Below are the code and all the weights of a small trained network. Each question names an input and a class and asks about switching units off, where a switched-off unit gives its printed mean instead of its output.

import numpy as np


def w(rows, s, z=0):
    codes = np.array(rows[::2]) - 128.0
    scale = np.full(codes.shape[1], s)
    scale[-1] = z or s
    return codes * scale


def norm(h):
    return h / np.sqrt((h * h).mean(-1, keepdims=True) + 1e-5)


def f(y):
    return np.maximum(y, 0)


def log_softmax(a):
    a = a - a.max(-1, keepdims=True)
    return a - np.log(np.exp(a).sum(-1, keepdims=True))


def net(x, mask):
    res = np.array(x, float).reshape(1, 2) / 4 @ E
    u = 0
    for l in range(4):
        y = f(norm(res) @ A[l][:, :-1].T + A[l][:, -1])
        res = res + np.where(mask[u : u + 5], y, B[l][:, -1]) @ B[l][:, :-1]
        u += 5
    return log_softmax(norm(res)[-1] @ U[:, :-1].T + U[:, -1])


A, B = {}, {}
E = w([
[186,95,89,33,165],'x0',
[97,1,26,149,63],'x1',
],0.0026)
A[0] = w([
[91,33,59,131,73,4],'L0N0',
[123,70,42,117,114,93],'L0N1',
[81,104,130,229,73,84],'L0N2',
[113,68,52,145,90,35],'L0N3',
[28,152,169,254,92,41],'L0N4',
],0.0053,0.0028)
B[0] = w([
[215,40,49,204,55,249],'L0N0',
[171,63,161,128,72,236],'L0N1',
[150,158,183,49,228,236],'L0N2',
[179,70,64,219,60,224],'L0N3',
[49,253,194,63,43,253],'L0N4',
],0.0048,0.0036)
A[1] = w([
[151,62,19,195,86,4],'L1N0',
[2,193,127,48,55,81],'L1N1',
[199,133,175,70,183,97],'L1N2',
[123,11,106,164,111,168],'L1N3',
[161,98,108,63,200,9],'L1N4',
],0.0052,0.0042)
B[1] = w([
[136,101,92,190,2,210],'L1N0',
[75,206,201,205,78,208],'L1N1',
[180,117,162,134,168,199],'L1N2',
[186,117,99,34,113,254],'L1N3',
[85,193,176,143,90,143],'L1N4',
],0.0069,0.004)
A[2] = w([
[99,12,32,180,96,87],'L2N0',
[154,142,126,176,254,113],'L2N1',
[130,85,110,113,96,128],'L2N2',
[91,37,83,144,77,5],'L2N3',
[63,209,161,76,146,9],'L2N4',
],0.0074,0.0027)
B[2] = w([
[219,86,139,61,1,253],'L2N0',
[211,156,154,171,180,196],'L2N1',
[132,132,97,80,162,198],'L2N2',
[220,58,70,60,66,205],'L2N3',
[114,22,43,130,81,205],'L2N4',
],0.0074,0.0046)
A[3] = w([
[122,114,71,40,235,156],'L3N0',
[84,182,172,126,193,3],'L3N1',
[2,237,148,248,41,131],'L3N2',
[106,127,40,60,195,101],'L3N3',
[142,65,165,78,113,96],'L3N4',
],0.0068,0.0063)
B[3] = w([
[59,136,115,193,156,153],'L3N0',
[238,225,237,219,29,128],'L3N1',
[33,169,225,170,2,254],'L3N2',
[50,163,126,106,203,131],'L3N3',
[85,59,92,87,140,159],'L3N4',
],0.0071,0.0069)
U = w([
[33,209,50,189,182,3],'0',
[32,245,241,222,2,254],'1',
[247,234,227,211,247,249],'2',
[97,55,42,41,225,134],'3',
[220,17,32,29,20,253],'4',
[93,185,50,201,130,2],'5',
],0.0084,0.0064)

Each question gives the input, the list of numbers given to net, and the class t.
The units are the neurons (one row each of A and B). Each row of codes is followed by its name. A weight is (code - 128) times the scale printed after its matrix; where a second scale follows, it is the last column's (A, B and U).
mask holds one flag per neuron, layer by layer. A switched-off neuron (its flag False) gives its mean, the last column of its row in B, instead of its output. The means were averaged over made-up inputs and are rounded, as every weight is.
A unit's drop is (log p(t) with every unit on - log p(t) with that unit switched off) / (log p(t) with every unit on - log p(t) with every unit switched off).
top k neurons: the k neurons with the biggest drops, biggest first
k most important neurons of layer l: the k neurons of layer l with the biggest drops, biggest first
drop of u: that unit's drop, to one decimal
input [3,-2], class 2: most important neuron of layer 1	(L1N2)
input [0,-4], class 2: top 2 neurons	(L0N4 L3N2)
input [5,-1], class 2: 2 most important neurons of layer 0	(L0N0 L0N4)
input [8,-4], class 2: top 2 neurons	(L1N2 L0N4)
input [6,-4], class 2: top 3 neurons	(L0N4 L1N2 L3N2)
input [2,-2], class 2: 2 most important neurons of layer 0	(L0N0 L0N4)
input [8,1], class 3: top 4 neurons	(L0N0 L0N3 L2N0 L1N0)
input [0,-8], class 2: top 2 neurons	(L0N4 L3N2)
input [7,0], class 3: 3 most important neurons of layer 0	(L0N0 L0N2 L0N4)
input [-2,-7], class 2: top 4 neurons	(L0N4 L1N0 L3N2 L1N1)
input [7,-3], class 2: top 2 neurons	(L0N4 L1N2)
input [3,-3], class 2: drop of L0N4	1.2
input [1,-6], class 2: drop of L0N4	1.4
input [6,-6], class 2: drop of L2N4	0.0
